Here is a tiny trained network, its code and every weight. The questions are about switching its units off for an input and a class, where a switched-off unit gives its printed mean instead of its output.

import numpy as np


def w(rows, s, z=0):
    codes = np.array(rows[::2]) - 128.0
    scale = np.full(codes.shape[1], s)
    scale[-1] = z or s
    return codes * scale


def norm(h):
    return h / np.sqrt((h * h).mean(-1, keepdims=True) + 1e-5)


def f(y):
    return y / 2 * (1 + np.tanh(0.7978845608 * (y + 0.044715 * y**3)))


def log_softmax(a):
    a = a - a.max(-1, keepdims=True)
    return a - np.log(np.exp(a).sum(-1, keepdims=True))


def net(x, mask):
    res = np.array(x, float).reshape(1, 2) / 4 @ E
    u = 0
    for l in range(2):
        y = f(norm(res) @ A[l][:, :-1].T + A[l][:, -1])
        res = res + np.where(mask[u : u + 16], y, B[l][:, -1]) @ B[l][:, :-1]
        u += 16
    return log_softmax(norm(res)[-1] @ U[:, :-1].T + U[:, -1])


A, B = {}, {}
E = w([
[172,174,215,141,138,224],'x0',
[95,132,97,201,1,104],'x1',
],0.0095)
A[0] = w([
[124,84,244,113,117,75,94],'L0N1',
[77,176,158,113,98,54,1],'L0N2',
[78,180,141,165,101,171,93],'L0N3',
[92,69,174,166,16,190,116],'L0N4',
[182,124,117,68,72,147,112],'L0N5',
[25,92,148,77,121,175,142],'L0N6',
[151,108,133,2,127,209,56],'L0N7',
[198,115,23,91,57,110,126],'L0N8',
[73,159,75,136,172,27,172],'L0N9',
[189,104,145,173,246,114,83],'L0N10',
[49,98,123,143,31,129,132],'L0N11',
[126,143,52,189,253,219,137],'L0N12',
[169,128,147,138,98,178,160],'L0N13',
[140,212,127,133,132,109,95],'L0N14',
[68,121,112,47,134,193,70],'L0N15',
[214,127,147,231,201,79,142],'L0N16',
],0.0074,0.0021)
B[0] = w([
[141,92,106,76,85,195,127],'L0N1',
[114,142,172,61,101,145,130],'L0N2',
[200,102,118,53,141,119,177],'L0N3',
[198,189,95,188,192,68,255],'L0N4',
[126,138,57,91,104,137,129],'L0N5',
[216,124,40,121,36,138,132],'L0N6',
[72,152,76,162,54,42,189],'L0N7',
[166,106,106,171,186,220,192],'L0N8',
[156,70,165,156,201,225,237],'L0N9',
[180,122,2,134,161,99,205],'L0N10',
[179,173,129,84,109,115,246],'L0N11',
[176,210,108,202,95,76,193],'L0N12',
[81,40,3,138,74,103,185],'L0N13',
[81,87,90,75,109,129,127],'L0N14',
[134,161,95,154,88,91,133],'L0N15',
[176,81,123,128,100,170,143],'L0N16',
],0.0041,0.0046)
A[1] = w([
[138,101,156,48,123,151,210],'L1N1',
[143,119,150,92,167,123,111],'L1N2',
[72,113,113,112,142,107,251],'L1N3',
[48,101,132,142,168,97,202],'L1N4',
[123,182,147,143,144,134,114],'L1N5',
[153,65,168,113,164,134,160],'L1N6',
[124,102,84,133,125,69,224],'L1N7',
[126,158,166,120,119,170,73],'L1N8',
[110,144,144,77,165,95,135],'L1N9',
[143,121,96,148,129,132,199],'L1N10',
[164,125,115,150,114,96,182],'L1N11',
[121,167,127,2,147,113,153],'L1N12',
[170,138,120,133,151,132,220],'L1N13',
[53,93,112,110,131,128,45],'L1N14',
[106,123,165,169,81,83,124],'L1N15',
[142,147,190,125,107,148,200],'L1N16',
],0.016,0.0012)
B[1] = w([
[101,83,106,149,39,92,141],'L1N1',
[121,202,103,144,49,78,186],'L1N2',
[84,137,153,71,161,254,164],'L1N3',
[65,76,182,136,115,176,180],'L1N4',
[89,124,85,113,158,181,172],'L1N5',
[153,165,122,104,128,93,188],'L1N6',
[136,116,178,137,146,168,254],'L1N7',
[50,62,156,119,167,135,173],'L1N8',
[161,165,96,198,56,160,172],'L1N9',
[146,129,124,73,119,122,209],'L1N10',
[86,135,148,102,137,116,228],'L1N11',
[150,178,90,168,68,108,193],'L1N12',
[113,64,164,132,117,90,237],'L1N13',
[99,100,177,191,218,173,155],'L1N14',
[201,221,65,124,151,105,188],'L1N15',
[70,54,109,121,180,165,186],'L1N16',
],0.0084,0.0066)
U = w([
[209,252,42,168,107,112,140],'0',
[74,87,134,145,181,200,162],'1',
[178,114,183,37,147,45,138],'2',
[98,166,156,112,81,110,6],'3',
[96,165,157,108,72,113,6],'4',
],0.025,0.017)

Each question gives the input, the list of numbers given to net, and the class t.
The units are the neurons (one row each of A and B). Each row of codes is followed by its name. A weight is (code - 128) times the scale printed after its matrix; where a second scale follows, it is the last column's (A, B and U).
mask holds one flag per neuron, layer by layer. A switched-off neuron (its flag False) gives its mean, the last column of its row in B, instead of its output. The means were averaged over made-up inputs and are rounded, as every weight is.
A unit's drop is (log p(t) with every unit on - log p(t) with that unit switched off) / (log p(t) with every unit on - log p(t) with every unit switched off).
The circuit of an input: a set's keep is (log p(t) with only the set's units on - log p(t) with every unit switched off) / (log p(t) with every unit on - log p(t) with every unit switched off). Starting from the 12 units with the biggest drops (on a tie, the unit counted first), units are removed one at a time, each time the one whose removal leaves the highest keep (on an exact tie, the one counted first), for as long as the keep stays at least 0.8.
units of the circuit, in order: the units of the circuit, biggest drop first
most important unit: the unit with the biggest drop
top k neurons: the k neurons with the biggest drops, biggest first
top k neurons in layer l: the k neurons of layer l with the biggest drops, biggest first
drop when u is switched off: that unit's drop, to one decimal
input [-2,3], class 2: top neuron : [L0N8]
input [8,-8], class 0: top 4 neurons : [L1N12, L1N2, L0N10, L1N4]
input [4,3], class 1: top 4 neurons in layer 0 : [L0N7, L0N10, L0N3, L0N12]
input [-3,0], class 2: top 2 neurons in layer 1 : [L1N6, L1N16]
input [7,-7], class 0: units of the circuit, in order : [L1N12, L1N2]
input [3,-2], class 2: top 3 neurons : [L0N10, L0N13, L1N16]
input [0,-3], class 2: top 3 neurons in layer 0 : [L0N12, L0N10, L0N7]
input [8,7], class 1: top 2 neurons : [L1N16, L0N7]
input [-4,-5], class 0: top 2 neurons : [L0N13, L1N9]
input [-2,-2], class 2: top 2 neurons : [L0N9, L0N13]
input [1,-3], class 2: top 4 neurons : [L0N12, L0N10, L0N7, L0N11]
input [-2,-1], class 2: top 2 neurons : [L0N9, L1N12]
input [5,-5], class 0: top 2 neurons in layer 0 : [L0N10, L0N9]
input [-4,1], class 1: most important unit : L0N4
input [-2,1], class 2: drop when L1N9 is switched off : 0.1
